Below is a small trained network, with its code and all its weights. Each question gives an input and a class and asks what happens when units are switched off, that is, made to give their printed mean instead of their output.

import numpy as np


def w(rows, s, z=0):
    codes = np.array(rows[::2]) - 128.0
    scale = np.full(codes.shape[1], s)
    scale[-1] = z or s
    return codes * scale


def norm(h):
    return h / np.sqrt((h * h).mean(-1, keepdims=True) + 1e-5)


def f(y):
    return y / 2 * (1 + np.tanh(0.7978845608 * (y + 0.044715 * y**3)))


def log_softmax(a):
    a = a - a.max(-1, keepdims=True)
    return a - np.log(np.exp(a).sum(-1, keepdims=True))


def net(x, mask):
    res = np.array(x, float).reshape(1, 4) / 4 @ E
    u = 0
    for l in range(3):
        y = f(norm(res) @ A[l][:, :-1].T + A[l][:, -1])
        res = res + np.where(mask[u : u + 6], y, B[l][:, -1]) @ B[l][:, :-1]
        u += 6
    return log_softmax(norm(res)[-1] @ U[:, :-1].T + U[:, -1])


A, B = {}, {}
E = w([
[200,107,166,196,51,165,216,213,83,102,143,189],'x0',
[129,226,159,127,86,148,152,119,111,126,151,83],'x1',
[106,145,141,150,138,189,202,209,228,89,62,214],'x2',
[169,111,165,36,203,145,30,169,99,139,254,201],'x3',
],0.0042)
A[0] = w([
[185,106,158,86,205,190,70,204,117,103,161,192,1],'L0N1',
[26,100,112,41,237,159,30,122,141,215,159,70,66],'L0N2',
[139,91,10,219,220,12,202,31,254,73,50,129,54],'L0N3',
[145,96,82,140,40,143,142,111,49,168,110,126,90],'L0N4',
[125,228,37,201,187,100,182,140,201,159,70,21,79],'L0N5',
[227,130,57,169,27,161,116,154,80,170,51,58,118],'L0N6',
],0.0033,0.002)
B[0] = w([
[127,95,163,124,189,100,87,122,135,227,110,235,196],'L0N1',
[163,151,67,227,152,107,146,172,197,159,107,126,255],'L0N2',
[91,196,109,43,93,183,110,120,31,170,126,88,235],'L0N3',
[108,111,146,133,151,173,81,60,122,58,162,173,148],'L0N4',
[134,20,151,97,84,112,72,128,3,153,96,144,209],'L0N5',
[58,154,228,148,118,108,141,125,213,80,186,68,185],'L0N6',
],0.0051,0.0031)
A[1] = w([
[174,128,166,58,137,138,120,177,110,177,192,216,4],'L1N1',
[137,83,121,112,148,126,81,236,185,92,225,242,145],'L1N2',
[6,84,109,128,179,63,142,111,162,138,38,58,60],'L1N3',
[134,138,167,132,115,214,192,253,102,100,117,193,119],'L1N4',
[216,167,184,200,128,48,170,87,93,132,166,109,83],'L1N5',
[101,74,111,173,111,38,118,60,175,125,59,140,140],'L1N6',
],0.0046,0.0022)
B[1] = w([
[90,171,119,95,176,129,103,96,71,195,96,151,191],'L1N1',
[44,79,148,91,170,116,146,143,81,101,139,89,253],'L1N2',
[219,107,181,27,97,245,159,102,143,118,123,126,190],'L1N3',
[121,139,134,126,51,39,132,213,184,97,55,81,222],'L1N4',
[161,210,174,117,88,184,128,97,125,132,255,145,160],'L1N5',
[157,71,135,53,147,158,90,145,114,74,203,109,158],'L1N6',
],0.0064,0.005)
A[2] = w([
[132,140,144,147,85,70,112,193,128,162,117,120,250],'L2N1',
[178,80,85,108,171,128,95,97,200,185,108,108,22],'L2N2',
[119,153,88,126,170,70,141,166,127,144,189,149,202],'L2N3',
[190,167,148,110,129,143,124,120,120,159,152,116,175],'L2N4',
[84,98,184,143,179,127,104,177,99,180,112,254,17],'L2N5',
[176,161,87,104,135,130,110,65,93,192,172,134,90],'L2N6',
],0.0077,0.0016)
B[2] = w([
[101,99,97,147,182,77,142,102,221,107,134,150,196],'L2N1',
[109,75,83,134,186,166,107,220,167,73,176,54,196],'L2N2',
[95,157,192,55,40,126,166,28,37,164,64,167,200],'L2N3',
[105,134,86,191,199,116,147,134,76,147,139,190,181],'L2N4',
[22,159,199,76,111,115,68,127,145,253,192,155,254],'L2N5',
[185,146,90,184,134,109,155,183,211,106,46,190,214],'L2N6',
],0.0067,0.0055)
U = w([
[138,25,85,141,148,63,95,82,99,94,143,189,2],'0',
[145,89,122,22,42,206,155,82,42,118,28,78,158],'1',
[96,102,135,173,66,39,189,202,252,48,51,122,128],'2',
[16,141,181,23,177,54,78,149,120,233,147,192,161],'3',
[198,221,60,220,186,56,123,104,128,138,132,235,128],'4',
[131,137,199,207,66,137,147,70,104,54,254,90,124],'5',
[183,85,7,107,249,169,52,208,183,102,111,58,130],'6',
],0.0096,0.0047)

Each question gives the input, the list of numbers given to net, and the class t.
The units are the neurons (one row each of A and B). Each row of codes is followed by its name. A weight is (code - 128) times the scale printed after its matrix; where a second scale follows, it is the last column's (A, B and U).
mask holds one flag per neuron, layer by layer. A switched-off neuron (its flag False) gives its mean, the last column of its row in B, instead of its output. The means were averaged over made-up inputs and are rounded, as every weight is.
A unit's drop is (log p(t) with every unit on - log p(t) with that unit switched off) / (log p(t) with every unit on - log p(t) with every unit switched off).
The circuit of an input: a set's keep is (log p(t) with only the set's units on - log p(t) with every unit switched off) / (log p(t) with every unit on - log p(t) with every unit switched off). Starting from the 12 units with the biggest drops (on a tie, the unit counted first), units are removed one at a time, each time the one whose removal leaves the highest keep (on an exact tie, the one counted first), for as long as the keep stays at least 0.8.
circuit, biggest first: the units of the circuit, biggest drop first
most important unit: the unit with the biggest drop
k most important neurons: the k neurons with the biggest drops, biggest first
top k neurons in layer l: the k neurons of layer l with the biggest drops, biggest first
drop when u is switched off: that unit's drop, to one decimal
input [5,-3,-5,1], class 5: circuit, biggest first : (L1N5 L2N5)
input [5,6,2,0], class 2: circuit, biggest first : (L1N4)
input [-2,8,1,-1], class 4: circuit, biggest first : (L1N2 L2N5 L2N4)
input [-3,-8,-4,-5], class 1: 4 most important neurons : (L0N3 L1N3 L2N1 L0N1)
input [6,8,-2,3], class 4: circuit, biggest first : (L2N4 L2N5)
input [-5,6,-7,-2], class 4: top 2 neurons in layer 2 : (L2N6 L2N4)
input [-5,3,-1,4], class 6: circuit, biggest first : (L0N2 L2N5)
input [-6,-1,2,-3], class 1: 2 most important neurons : (L0N5 L0N3)
input [5,1,-4,2], class 4: top 2 neurons in layer 1 : (L1N5 L1N1)
input [7,-7,-3,-7], class 5: top 2 neurons in layer 0 : (L0N6 L0N4)
input [7,6,-5,2], class 5: 3 most important neurons : (L0N6 L0N1 L0N3)
input [-1,6,-8,-2], class 4: top 2 neurons in layer 2 : (L2N6 L2N4)
input [-8,-8,8,-3], class 1: 2 most important neurons : (L1N3 L0N3)
input [8,0,-5,-3], class 5: most important unit : L1N5
input [8,2,-5,2], class 5: 3 most important neurons : (L0N6 L2N5 L0N3)
input [7,7,0,0], class 2: 2 most important neurons : (L1N4 L2N1)
input [-3,8,-3,-6], class 1: top 2 neurons in layer 0 : (L0N5 L0N2)
input [0,6,0,-3], class 5: drop when L2N3 is switched off : 0.1
input [3,6,1,-1], class 2: drop when L1N4 is switched off : 0.5
input [4,-3,0,-8], class 1: most important neuron : (L2N6)
input [8,6,2,2], class 2: drop when L1N4 is switched off : 1.9
